Below are the code and all the weights of a small trained network. Each question names an input and a target symbol and asks about switching units off, where a switched-off unit gives its printed mean instead of its output.

import numpy as np


def w(rows, s, z=0):
    codes = np.array(rows[::2]) - 128.0
    scale = np.full(codes.shape[1], s)
    scale[-1] = z or s
    return codes * scale


def norm(h):
    return h / np.sqrt((h * h).mean(-1, keepdims=True) + 1e-5)


def f(y):
    return y / 2 * (1 + np.tanh(0.7978845608 * (y + 0.044715 * y**3)))


def softmax(a):
    e = np.exp(a - a.max(-1, keepdims=True))
    return e / e.sum(-1, keepdims=True)


def log_softmax(a):
    a = a - a.max(-1, keepdims=True)
    return a - np.log(np.exp(a).sum(-1, keepdims=True))


def net(x, mask):
    ids = ['Σβζηθμω'.index(c) for c in x.split()]
    T = len(ids)
    res = E[ids] + P[:T]
    u = 0
    for l in range(2):
        r = norm(res)
        for j in range(2):
            rows = slice(4 * j, 4 * j + 4)
            q, k, v = (r @ M[l][rows].T for M in (Q, K, V))
            z = softmax(np.where(np.tri(T) > 0, q @ k.T / 4**0.5, -1e9)) @ v
            o = O[l][rows]
            res = res + np.where(mask[u + j], z, o[:, -1]) @ o[:, :-1]
        u += 2
        y = f(norm(res) @ A[l][:, :-1].T + A[l][:, -1])
        res = res + np.where(mask[u : u + 12], y, B[l][:, -1]) @ B[l][:, :-1]
        u += 12
    return log_softmax(norm(res)[-1] @ U[:, :-1].T + U[:, -1])


Q, K, V, O, A, B = {}, {}, {}, {}, {}, {}
E = w([
[164,81,107,179,95,6,111],'Σ',
[144,114,133,144,229,14,185],'β',
[116,173,126,101,164,68,132],'ζ',
[121,193,98,120,85,96,49],'η',
[102,141,64,119,236,187,228],'θ',
[141,157,99,108,152,211,143],'μ',
[141,146,136,84,123,99,131],'ω',
],0.02)
P = w([
[97,92,107,142,89,120,139],'0',
[140,93,160,185,183,134,75],'1',
[121,248,168,172,120,104,175],'2',
[139,164,106,60,148,96,148],'3',
[109,92,195,164,164,131,101],'4',
[155,253,176,148,117,117,173],'5',
[159,152,107,59,145,102,135],'6',
[120,90,181,145,156,135,84],'7',
],0.028)
Q[0] = w([
[128,121,94,145,104,92,97],'L0H1',
[90,175,251,167,172,154,118],'L0H1',
[130,143,162,5,98,149,88],'L0H1',
[106,93,215,152,149,110,137],'L0H1',
[161,217,211,70,141,222,175],'L0H2',
[161,170,229,189,129,53,227],'L0H2',
[156,170,110,149,129,84,17],'L0H2',
[185,206,115,123,58,81,84],'L0H2',
],0.013)
K[0] = w([
[161,135,107,133,94,110,101],'L0H1',
[110,93,254,151,139,166,87],'L0H1',
[157,105,54,46,150,123,116],'L0H1',
[117,105,147,157,146,89,118],'L0H1',
[95,145,211,232,59,186,123],'L0H2',
[50,99,164,166,153,6,132],'L0H2',
[194,180,147,78,128,93,74],'L0H2',
[201,124,123,103,83,35,47],'L0H2',
],0.015)
V[0] = w([
[134,1,202,99,88,163,128],'L0H1',
[93,149,173,126,117,121,77],'L0H1',
[137,62,105,53,111,76,103],'L0H1',
[66,66,93,81,70,209,85],'L0H1',
[134,170,116,104,163,131,121],'L0H2',
[162,89,119,188,111,159,150],'L0H2',
[171,80,119,77,146,155,189],'L0H2',
[173,119,157,139,52,110,84],'L0H2',
],0.0093)
O[0] = w([
[79,105,84,248,229,119,77,89],'L0H1',
[143,174,127,195,140,137,85,161],'L0H1',
[73,152,49,49,161,87,80,150],'L0H1',
[37,117,102,255,106,47,176,2],'L0H1',
[82,133,174,104,128,124,130,131],'L0H2',
[212,100,129,105,108,193,192,100],'L0H2',
[167,119,112,31,170,80,86,80],'L0H2',
[105,172,34,199,197,99,195,119],'L0H2',
],0.0072,0.0069)
A[0] = w([
[150,124,195,83,129,155,124,1],'L0N1',
[80,180,136,135,220,155,149,100],'L0N2',
[135,102,166,101,127,112,127,42],'L0N3',
[64,89,99,68,144,123,212,60],'L0N4',
[122,173,134,166,66,107,134,43],'L0N5',
[92,177,122,85,138,186,137,127],'L0N6',
[107,93,140,156,7,131,117,67],'L0N7',
[158,120,168,225,132,129,170,106],'L0N8',
[108,125,123,79,195,144,85,85],'L0N9',
[143,127,105,85,40,140,107,47],'L0N10',
[72,124,96,182,157,110,69,85],'L0N11',
[118,115,31,88,101,212,129,85],'L0N12',
],0.013,0.0087)
B[0] = w([
[118,82,156,218,174,110,48,133],'L0N1',
[182,107,169,178,26,62,106,251],'L0N2',
[148,146,91,211,163,126,107,112],'L0N3',
[113,158,2,67,112,194,200,194],'L0N4',
[160,166,118,184,78,221,153,165],'L0N5',
[88,160,198,106,87,55,122,233],'L0N6',
[173,120,51,151,88,77,248,133],'L0N7',
[142,94,146,6,110,152,66,242],'L0N8',
[186,127,144,186,66,185,165,242],'L0N9',
[119,153,136,60,197,69,58,137],'L0N10',
[187,108,176,41,133,162,113,236],'L0N11',
[1,124,110,92,69,79,168,147],'L0N12',
],0.0087,0.0035)
Q[1] = w([
[174,237,90,157,185,147,254],'L1H1',
[189,79,167,114,206,113,134],'L1H1',
[138,31,11,85,168,147,162],'L1H1',
[164,152,196,184,153,131,152],'L1H1',
[103,89,170,120,119,123,75],'L1H2',
[117,120,102,137,103,29,144],'L1H2',
[96,31,148,63,177,129,46],'L1H2',
[148,69,64,126,173,147,141],'L1H2',
],0.016)
K[1] = w([
[142,129,249,125,218,54,129],'L1H1',
[150,84,113,128,132,63,159],'L1H1',
[206,165,98,133,146,111,186],'L1H1',
[69,54,171,140,151,128,141],'L1H1',
[122,104,59,115,129,125,165],'L1H2',
[195,145,156,159,166,167,109],'L1H2',
[158,149,33,152,88,132,161],'L1H2',
[171,158,148,42,148,130,145],'L1H2',
],0.02)
V[1] = w([
[125,100,80,180,195,20,78],'L1H1',
[96,41,71,47,141,111,175],'L1H1',
[63,203,71,93,133,87,59],'L1H1',
[126,69,152,193,147,138,231],'L1H1',
[159,127,160,254,95,60,204],'L1H2',
[158,229,136,68,74,103,165],'L1H2',
[22,165,148,184,81,150,137],'L1H2',
[48,62,204,130,97,226,127],'L1H2',
],0.01)
O[1] = w([
[170,248,64,83,155,142,97,172],'L1H1',
[15,200,92,166,149,104,200,241],'L1H1',
[218,125,112,86,47,76,187,151],'L1H1',
[62,167,195,131,237,140,159,90],'L1H1',
[137,227,183,84,195,153,129,129],'L1H2',
[243,119,160,104,81,178,57,93],'L1H2',
[123,148,216,91,67,53,143,1],'L1H2',
[53,56,156,103,124,81,126,55],'L1H2',
],0.011,0.0042)
A[1] = w([
[163,110,191,143,162,114,85,125],'L1N1',
[74,171,31,122,79,90,251,99],'L1N2',
[96,172,142,165,168,165,119,106],'L1N3',
[87,120,172,144,156,114,155,65],'L1N4',
[100,125,89,177,113,116,175,147],'L1N5',
[125,117,142,102,182,154,187,148],'L1N6',
[152,94,93,226,164,143,32,5],'L1N7',
[91,165,116,90,156,154,68,92],'L1N8',
[166,105,128,141,78,140,166,102],'L1N9',
[94,162,67,96,95,102,181,111],'L1N10',
[58,35,142,184,86,106,118,17],'L1N11',
[82,107,66,19,79,108,197,135],'L1N12',
],0.02,0.017)
B[1] = w([
[114,152,123,134,111,199,144,177],'L1N1',
[54,199,86,187,64,181,137,241],'L1N2',
[130,111,111,79,149,66,112,196],'L1N3',
[61,112,145,145,87,121,102,144],'L1N4',
[162,172,160,136,95,170,118,177],'L1N5',
[125,117,114,94,114,102,95,187],'L1N6',
[124,105,55,187,196,171,15,148],'L1N7',
[152,91,105,150,129,124,185,156],'L1N8',
[91,96,67,105,123,75,103,153],'L1N9',
[94,175,94,160,150,155,178,205],'L1N10',
[199,88,164,146,219,84,206,144],'L1N11',
[141,254,99,142,171,144,146,250],'L1N12',
],0.024,0.013)
U = w([
[62,158,57,163,66,158,209,179],'Σ',
[147,173,101,43,146,66,133,59],'β',
[174,159,202,79,70,180,79,114],'ζ',
[151,85,102,96,7,104,110,253],'η',
[19,111,164,91,92,110,81,107],'θ',
[153,81,169,186,111,115,189,209],'μ',
[118,99,107,191,135,153,24,34],'ω',
],0.012,0.0033)

Each question gives the input, a string of symbols that net reads in full, and the target symbol t.
The units are the heads (4 rows each of Q, K, V and O) and the neurons (one row each of A and B). Each row of codes is followed by its name. A weight is (code - 128) times the scale printed after its matrix; where a second scale follows, it is the last column's (O, A, B and U).
mask holds one flag per unit, layer by layer, with each layer's heads first. A switched-off unit (its flag False) gives its mean, the last column of its rows in O or B, instead of its output. The means were averaged over made-up inputs and are rounded, as every weight is.
A unit's drop is (log p(t) with every unit on - log p(t) with that unit switched off) / (log p(t) with every unit on - log p(t) with every unit switched off).
The circuit of an input: a set's keep is (log p(t) with only the set's units on - log p(t) with every unit switched off) / (log p(t) with every unit on - log p(t) with every unit switched off). Starting from the 12 units with the biggest drops (on a tie, the unit counted first), units are removed one at a time, each time the one whose removal leaves the highest keep (on an exact tie, the one counted first), for as long as the keep stays at least 0.8.
circuit, biggest first: the units of the circuit, biggest drop first
unit that matters most: the unit with the biggest drop
top k neurons: the k neurons with the biggest drops, biggest first
k most important neurons of layer l: the k neurons of layer l with the biggest drops, biggest first
heads that matter: for each layer, one digit per head in row order, 1 if its drop is at least 0.15 and else 0, layers parted by /
input η η ω Σ ω ζ ζ, target β: unit that matters most => L1H1
input θ η θ β η β, target η: circuit, biggest first => [L1H1; L1N12]
input Σ η θ ω μ μ ω, target β: circuit, biggest first => [L1H1; L1N2]
input ω β Σ Σ θ η θ, target β: circuit, biggest first => [L0H2; L1N2]
input ω μ Σ, target μ: circuit, biggest first => [L1H1; L1H2; L1N11]
input β Σ ζ Σ Σ ζ θ Σ, target ω: heads that matter => 00 / 01
input μ β ζ θ ω β, target ω: heads that matter => 10 / 10
input Σ ζ θ θ η β, target η: circuit, biggest first => [L1H1; L0N2; L0N9; L1N12]
input η θ θ μ Σ β η μ, target ζ: heads that matter => 00 / 01
input Σ θ η ζ η Σ, target η: heads that matter => 00 / 10
input ω η ζ Σ μ μ, target μ: circuit, biggest first => [L1H2; L1H1; L1N11]
input β θ ζ, target θ: heads that matter => 00 / 10
input β ω ω θ ζ ω Σ ζ, target ω: circuit, biggest first => [L1H2; L0H1; L1N7]
input θ ω ω ζ η, target μ: circuit, biggest first => [L1N11; L1H1; L1H2]
input Σ θ ζ ω η, target β: unit that matters most => L1N2
input β ω θ Σ β β β ζ, target ω: circuit, biggest first => [L0H1; L1H2; L1N7]
input θ ζ ω, target ζ: heads that matter => 00 / 10
input ω ω ω Σ θ Σ, target θ: heads that matter => 00 / 11
input η θ β Σ β ζ β Σ, target ζ: heads that matter => 00 / 01
input μ Σ β ζ β, target θ: unit that matters most => L0H1
input ζ ω μ μ Σ, target η: heads that matter => 00 / 11
input μ β μ μ ω, target θ: heads that matter => 10 / 10
input θ η Σ Σ, target β: 2 most important neurons of layer 1 => [L1N2; L1N5]
input η Σ Σ η ω ζ Σ β, target ζ: heads that matter => 00 / 01
input Σ μ β, target μ: top 2 neurons => [L0N8; L1N11]
input θ ω ω, target ω: heads that matter => 10 / 11
input ω η η, target η: unit that matters most => L1H1
input η ω β ω η, target ζ: heads that matter => 00 / 01
input μ η θ η, target β: top 2 neurons => [L1N2; L1N12]
